Each row is followed by roughly how far along a hidden order it lies, from 0 to 9. A new part has a new order.
In the rows, 128 means zero.
[154 146 141 130 194 133 137 156 115 106 127 123 203 131 135 116 136 137
 104 120 130 132 136 166 125 149 126 125 136 137 112 138 119 128 103 129
 131  77 116 149 137 143 163 118 157 105  60  95  91 142 127 137 128 141
 122 157 133 109 149  71 133 122 127 127 147 134 164 141 162 166 176 132
 111 152 134 126 171 118 133 124 146 134 154 129 124 116   1 146 107 131
 133 156 204 113 125 165 134]	7
[106 116 142 126  83 134 124 171 146  75 132 129  51 122 124 132  87 109
 153 131 112 127 117  73 127 113 115 130 119 120 128 120 139 128 150 124
 119 166 125 107 126 113  96 126 156 132 159 123 122 123 122 127 131 104
 131 112 124 158 133 174 128 124 121 135 101 109 119 106 120 126  80 132
 119  78 110 122 115 116 122 135 123 121 121 136 126 125 144 130 105 128
 122 140 120 131 137  86 128]	2
[192 159 121 132 243 123 148 144  86 123 131 121 255 133 144 117 165 153
  75 110 146 131 152 224 125 171 130 121 131 146 110 150 117 129  78 138
 163  37 124 168 141 144 193 118 132  89  11 112  93 157 131 148 127 161
 128 187 129  79 155  23 139 122 135 119 179 142 184 165 180 160 230 123
 114 181 146 131 182 126 133 114 170 139 163 118 131 120   1 150 110 132
 140 157 217 107 113 223 136]	6
[108 135 134 131  94 138 116 132 135 206 124 127 117 129 120 129 184 121
 130 133 114 128 125 123 134 115 159 129 153 131 135 123 133 132 137 165
  87 148 114 138 128 130 120 128 126 158 151 109 152 118 133 117 127 111
 119 116 138 133 115 145 115 117 122 135 129 141 124 136 102 139 103 125
 126 115 118 127 124 129 116 132 100 129 134 133 126 129 157 125 147 128
 116 130 106 131 145 102 131]	6
[124 150 117 130 165 142 123 145 123 141 127 126 140 130 123 127 149 131
 115 123 117 133 123 149 132 127 146 128 134 131 127 127 126 129 119 150
 121  94 120 137 133 141 127 122 153 128 112 100 119 117 128 121 129 132
 126 138 136 122 133  98 121 118 123 128 140 141 136 138 118 143 145 123
 117 142 133 124 141 124 127 133 120 130 141 134 124 121 108 140 116 129
 122 137 146 129 138 145 134]	0
[166 153 128 129 212 138 144 194  94  47 137 122 205 127 142 122 114 132
 106 108 130 135 134 165 123 159 104 123 116 132 104 137 119 127  94 125
 175  55 129 157 139 133 156 114 184  91  54  92  91 141 124 147 131 156
 131 172 129 109 174  59 143 117 125 123 135 117 179 149 194 164 197 133
  94 145 122 118 179 108 141 124 157 129 165 128 124 111   1 159  74 133
 135 161 212 112 120 181 136]	2
[161 145 140 132 164 128 137 143 108 110 129 124 197 132 135 111 154 141
 104 118 132 135 139 184 127 149 131 124 146 140 120 138 118 128 101 143
 144  90 110 157 136 132 160 122 142 111  59 101 117 149 137 142 130 143
 124 159 131 111 152  79 130 123 128 125 156 135 157 144 151 147 177 130
 118 158 134 128 166 128 130 119 146 132 132 128 126 119   9 141  93 131
 129 159 179 113 131 184 133]	9
[123 131 127 129 118 143 133 170 122  99 134 129 135 128 125 125 105 112
 121 127 112 134 111 121 129 123 133 132 122 123 125 124 125 125 126 139
 152 125 117 134 132 133 120 123 169 119 130 103  97 117 124 124 134 136
 133 130 132 126 142 139 132 120 120 124 116 124 129 117 147 125 124 127
 107  92 132 121 140 121 128 134 121 122 132 137 124 117 130 131  79 131
 120 123 146 129 137 121 131]	2
[123 125 145 129  88 138 126 177 129 109 134 128 108 128 125 121 112 120
 127 125 115 130 121 106 126 120 123 127 134 127 124 124 132 128 141 128
 122 128 111 131 130 113 104 124 155 129 131  95 122 127 123 132 131 114
 119 121 130 152 142 141 130 122 122 132 121 118 141 108 139 138  91 138
 123  95 113 121 140 131 123 133 120 118 131 131 125 120  99 134  99 130
 118 145 123 127 137 114 131]	0
[ 97 119 124 121  78 121 119 158 167  64 127 125   1 113 132 154  77 103
 163 127 126 114 130  27 126 116  68 129  88 117 123 123 152 133 155 105
  95 186 185  87 122 102  74 125 150 138 156 153 122 112 119 135 128  91
 129 106 115 187 130 187 130 129 126 147 112  90 146 107 109 158  81 137
 122  82  63 123 100  98 125 132 120 124 124 127 129 135  54 144 232 125
 137 144  86 121 119  45 128]	4
[109 102 151 123  70 140 135 205 131   1 143 133  47 121 129 131  43 103
 143 128 107 132 103  31 117 120  83 132  90 110 122 115 133 124 150  92
 171 181 140 114 129 107  84 127 168 110 170 111  71 107 116 136 135 118
 140 123 117 177 157 176 141 126 120 129  75  90 116  85 160 135  83 141
 104  53 110 109 115 107 129 139 127 111 121 141 125 115 159 134  51 131
 121 126 117 133 125  84 127]	6
[122 121 147 126  94 126 131 154 148 122 130 127  89 122 129 132 130 122
 128 130 124 123 133 106 127 121 103 127 137 130 129 128 137 130 141 123
 124 145 141 127 129 114 113 125 131 129 137 148 129 132 126 142 128 112
 125 128 124 145 132 151 127 127 127 139 126  92 137 116 127 144 106 135
 123 203 100 124 123 120 124 126 128 127 128 127 128 127  65 131 119 128
 129 146 126 121 122  95 128]	4
[101 148 142 141  65 130 110  71 148 255 109 126 170 139 104 123 255 139
 115 137 123 132 148 183 147 107 230 123 207 148 148 126 140 138 140 229
   5 136  76 138 126 135 135 131 106 192 157  85 218 139 144 102 122  70
  85  88 152 129  78 142  84 114 123 145 185 184 108 160  49 184 108 123
 163 152 115 143 134 147  98 128  87 145 156 129 123 141 200 114 246 125
 104 164  76 127 169 113 135]	5
[130 130 148 130 136 133 123 145 132 143 128 125 164 130 122 123 145 126
 120 124 125 129 137 116 129 127 140 127 146 130 125 128 131 131 126 148
 100 106 111 130 131 123 110 126 140 131 111  88 136 135 126 125 127 158
 107 126 136 140 126 125 121 124 125 136 139 128 146 125 131 152 126 138
 136 128 117 129 142 118 124 129 111 133 150 135 125 126  90 133 150 129
 122 156 136 122 139 118 136]	5
[121 144 138 131 109 131 118 161 139 167 125 123 137 127 129 129 161 122
 119 122 121 126 140 118 131 131 133 124 152 136 119 129 138 133 128 154
  82 107 121 135 135 116 129 119 156 141 106  99 130 135 127 131 127  95
 111 125 133 149 132 137 118 117 123 144 147 127 154 135 119 177 130 135
 125 132  91 127 146 112 121 128 120 134 154 130 123 128   3 149 148 128
 122 166 136 115 141 111 135]	3
[131 116 159 129 116 139 135 189 119  75 138 130 130 127 130 115  93 125
 126 125 115 134 122  96 120 127 124 127 130 123 120 122 127 126 136 127
 148 132 105 133 133 114 104 124 154 118 143  85 105 131 121 137 131 118
 123 127 127 146 151 121 133 123 122 129 111 122 134 113 161 121 106 143
 114  94 124 121 141 117 127 132 131 123 137 138 125 116 101 134  65 131
 120 143 148 121 133 113 131]	5
[ 97 117 153 131  48 133 112 142 155 176 127 129  88 128 116 124 149 119
 138 137 115 127 127  68 130 107 140 127 151 127 133 119 141 131 155 153
  72 164 113 121 126 107  92 130 134 158 172 105 159 129 126 120 128  78
 110  95 131 177 117 182 111 123 122 149 125 126 116 118  96 146  78 139
 141 101  98 128 114 119 113 134 100 130 137 138 124 134 169 125 151 127
 113 142  89 128 152  64 131]	6
[146 134 135 132 162 126 125 128 126 206 124 122 191 134 126 119 179 141
 107 122 132 129 147 175 130 138 140 124 156 139 124 134 125 131 109 159
  74  83 117 147 132 133 153 123 123 131  82 112 137 147 132 129 125 128
 116 142 135 106 125  92 118 125 130 130 167 141 153 150 127 157 154 129
 135 163 140 133 147 129 111 120 132 139 151 125 126 130  33 135 144 128
 131 154 145 116 133 160 134]	4

Next part:
[173 139 102 100 141 141 115 135 214 112 146  16 128 127 138 198 165 139
 138 195  45 111  67 144 105 159 123 135  76 117 123]	1
[161 146 160 233 145 179 117 124 154 160 198 118 131 112 122  82 151 132
 125 171 122 121  52 112 125 125 133 140 109 120 114]	3
[161 133 149 189 139 158 119 128 151 156 184 127 139 106 117  62 144 133
 114 174  99 109  98 128 114 126 131 142 117 107 124]	4
[150 152 131 133 135 176 114 125 145 169 185 144 128 108 128  34 149 133
 127 162 137 120  71 108 128 119 120 135 122 116 115]	9
[157 157 145 124 142 147 116 131 151 140 183  84 124 114 136  95 163 131
 127 180 102 114  79 126  95 132 128 133 128 137 147]	7
[159 136 151 198 138 183 113 126 151 164 218 129 139 108 115  58 150 135
 121 180 107  91  90 127 127 124 133 147 113 110 110]	0
[149 136 161 175 145 196 114 121 111 171 215 183 135 108 103  23 141 140
 123 168 146  85  59 111 138 109 136 135 135 114  95]	7
[164 133 157 223 147 191 115 127 159 161 185 120 140 110 110  52 155 131
 116 171  98 102  93 129 111 128 138 142 121 121 123]	5
[159 139 146 162 144 164 117 131 171 148 173  97 130 111 126  92 158 132
 121 174  89 112  83 131  96 133 131 138 112 118 137]	6
[159 149 157 187 139 192 112 124 152 161 201 113 137 110 123  40 147 137
 124 172  95  69  71 129 119 114 138 144 124 110 105]	1
[142 149 174 234 130 238 108 115 150 192 222 221 148  92 104   1 127 138
 114 154 147  43  75 116 172  93 136 151 152 101  69]	5
[165 142 133 202 150 169 105 127 159 152 184 107 129 107 120  96 144 138
 119 140 144 127  70 124 131 142 128 147  99  98 138]	4
[151 136 163 182 140 166 119 128 154 160 196 128 137 105 118  58 151 134
 115 162 111 101 105 134 120 128 136 148 118 105 122]	3
[161 127 131 165 142 172 111 130 167 143 185 104 136 103 113  72 140 139
 120 178  96  99  95 133 123 133 129 138 111 110 136]	4
[159 131 129 179 137 161 117 130 161 147 166 113 135 114 116  85 153 130
 120 176  86 115 110 127 107 129 125 135 120 129 126]	8
[156 145 171 222 138 182 120 125 144 163 192 133 135 118 113  52 162 135
 123 162 113  86  78 127 147 128 140 149 119 118 117]	2
[156 123 143 151 135 153 122 131 151 156 188 110 133 114 117 101 145 131
 121 171 105 121  99 127 113 131 132 137  93 100 108]	2
[164 129 139 172 143 156 116 132 164 136 167  93 131 118 116 118 154 138
 124 177  93 110  82 133 130 143 133 141 100 114 143]	2
[147 123 133 195 142 175 110 126 161 156 206 114 132 109 105  93 146 135
 132 177 122  92  54 113 135 124 133 132  99 113  92]	4
[158 144 120 161 148 176 108 125 156 156 181 116 134 105 129  78 137 133
 122 164 117 117 106 124  98 126 122 135 120 113 123]	9
[169 155 129 255 151 187  99 123 176 156 172  83 142  96 126  88 144 133
 113 194  88 114  79 126  91 125 124 142 141 128 143]	9
[149 139 135 174 131 187 114 126 149 163 187 142 131 108 118  59 136 134
 126 177 114  97  91 116 136 117 128 135 118 121 105]	7
[147 139 151 137 140 150 123 135 191 147 169  69 122 112 131  80 160 128
 122 191  99 123  94 120  84 128 132 128 109 135 154]	6
[167 128 147 208 149 168 112 126 166 150 190  97 142 105 116 100 145 134
 111 186  82  97 100 138  96 133 134 145 111 105 121]	2
[160 126 136 166 138 152 121 132 159 149 187 108 130 113 115  82 146 132
 125 182 107 103 102 124 111 130 129 134 103 113 127]	9
[151 143 155 156 136 168 117 129 152 156 194 112 131 109 122  69 151 134
 124 167 105  91  88 126 127 126 135 141 112 115 120]	1
[148 127 168 176 131 173 129 128 119 170 191 165 135 112 100  32 155 134
 120 153 121  62 103 126 156 119 141 142 119 118  99]	3
[160 129 146 220 144 175 113 127 156 164 185 121 136 106 108  73 144 135
 119 173 107  98  82 127 123 128 134 148 113 111 122]	3
[151 139 165 179 144 183 109 127 141 157 208 136 133 108 111  37 150 134
 124 156 122  64  86 127 120 119 141 139 124 121 109]	5
[162 150 126 137 140 169 109 128 153 155 187 123 127 109 131  87 148 133
 131 172 122 116  85 121 115 135 122 135 106 119 116]	9
[154 141 168 189 137 184 124 127 142 165 190 123 140 106 125  35 151 135
 112 170  98 111 109 135 109 122 135 147 120 102 121]	3
[156 133 134 166 138 156 115 130 174 152 179 107 131 111 119  73 143 134
 124 183 103 107 112 125 116 130 127 136 110 120 125]	8
[160 122 153 190 151 163 115 130 160 148 197 103 135 110 110  94 147 135
 116 177 100 107  99 131 101 130 137 137 114 119 132]	6
[151 137 117 136 128 166 117 131 158 145 188 101 127 106 123  66 151 135
 130 167 100  91  78 123 130 127 130 134 105 125 111]	0
[172 127 154 200 151 164 114 130 174 148 168  82 137 110 115 101 147 134
 113 180  87 107 100 133  87 135 134 141 117 118 147]	7
[150 134 161 167 136 183 121 130 151 155 176 120 135 108 111  25 149 132
 116 177  93  70  94 123 116 111 138 130 139 148 132]	6
[163 133 154 218 139 194 114 124 144 160 196 150 143 105 109  23 152 134
 121 177 102  86  85 127 134 115 135 146 129 109 109]	2
[151 141 148 192 141 184 114 125 149 163 196 136 135 106 116  47 143 132
 122 169 118 106  78 116 116 117 130 135 125 123 116]	8
[162 133 147 160 131 176 113 128 149 163 204 136 134 106 109  29 147 136
 124 155 118  63  96 125 149 124 135 143 117 114 102]	3
[158 132 133 124 136 136 112 133 181 141 188  78 119 115 117 108 157 132
 138 165 120  81  68 116 122 133 134 126  96 146 121]	5
[153 157 152 203 151 188 106 125 152 168 197 121 132 100 133  52 135 135
 114 184 127 125  97 123  99 115 128 144 131 111 149]	7
[153 141 139 153 133 163 116 127 157 158 185 124 134 104 128  52 150 135
 124 172 102  95  85 121 127 122 128 140 115 114 116]	2
[153 142 162 243 136 170 125 126 152 167 184 125 136 116 115  76 160 128
 119 172  96 111  96 122 124 127 134 145 112 116 110]	3
[149 119 178 206 137 158 129 131 150 162 182 115 138 117 110  61 153 128
 113 171  94 113 112 130 108 121 143 141 105 111 106]	2
[156 140 149 195 138 184 114 126 154 155 191 124 136 109 115  57 155 134
 122 172 105  95  83 124 130 123 132 138 118 115 110]	2
[150 147 148 164 150 177 107 127 143 160 192 130 129  96 126  54 139 139
 118 170 141 106  88 123 120 125 130 145 127 109 146]	7
[166 129 119  71 135 144 127 137 180 126 153  79 129 126 137 158 155 133
 125 183  59 130 127 146  86 145 121 132  95 105 115]	5
[151 152 114 103 137 155 113 130 164 148 165 102 123 113 140  77 148 135
 124 178 102 138  87 119 107 132 116 129 122 125 151]	8
[167 140 162 255 152 197 106 123 160 153 190 120 148 101 113  82 140 135
 110 183  92  95  86 139 104 123 136 150 135 108 129]	6
[156 124 148 235 140 162 120 129 174 161 184 110 135 107 114  87 147 130
 115 179 114 133 100 119 109 130 131 142  95 106 129]	3
[158 121 156 189 144 158 122 130 142 156 198 126 137 110 110 112 146 133
 114 166 114 117 118 135 106 128 135 143 107  99 121]	5
[165 137 154 255 160 190 109 122 145 165 240 136 147 102 112 100 139 133
 106 194 104 143  93 128  93 126 131 146 131 104 136]	8
[162 144 140 182 133 182 114 125 159 161 196 132 136 106 122  35 148 135
 124 180 110  80  76 125 138 121 128 142 115 115 105]	0
[141 149 157 186 130 205 112 121 129 179 226 167 136  99 119   1 144 135
 122 161 143  79  85 114 153 107 131 145 133 109  88]	4
[150 116 155 144 136 131 130 134 135 155 182 129 132 112 109  80 151 131
 115 155 138 124 122 132 121 136 137 141  96 100 123]	5
[161 141 148 184 136 182 112 126 154 161 209 124 135 105 119  48 147 132
 124 173 114  85  86 122 123 122 132 139 117 119 102]	5
[158 123 161 193 147 175 119 128 144 161 192 134 138 109 109  63 142 133
 114 166 111 106 103 131 113 128 136 141 114 109 117]	8
[161 139 163 189 159 170 103 129 151 159 203 114 133  95 118  59 140 134
 112 170 123  93 107 134  85 123 139 141 129 122 150]	8
[152 138 146 221 131 205 110 122 149 181 209 151 142  99 115   1 136 135
 120 180 112  82  95 116 144 110 128 143 119 105  88]	2
[152 156 124 100 138 164 109 131 155 148 187 113 124 112 129  62 149 138
 133 163 124  91  72 125 131 130 124 136 126 135 132]	7
[166 129 149 168 145 165 108 130 167 159 204 102 139  97 123  52 139 129
 115 172  96  97 125 136  75 121 132 137 116 114 113]	7
[156 138 139 170 134 163 124 127 144 149 171 133 132 119 121 106 153 133
 124 171 102 132  95 127 121 137 122 139 113 115 117]	5
[158 143 106 150 134 172 106 130 180 147 164  98 129 106 128  75 146 142
 124 177  99 102  97 133 142 139 121 144 111 111 157]	4
[155 143 164 165 144 189 108 124 115 166 205 130 138 102 120  40 138 133
 120 173 116  87  87 126  97 112 133 139 132 114 104]	8
[159 126 138 164 143 166 115 130 143 146 190 124 131 110 107  74 149 134
 122 168 124  98  94 127 128 130 134 136 119 124 130]	7
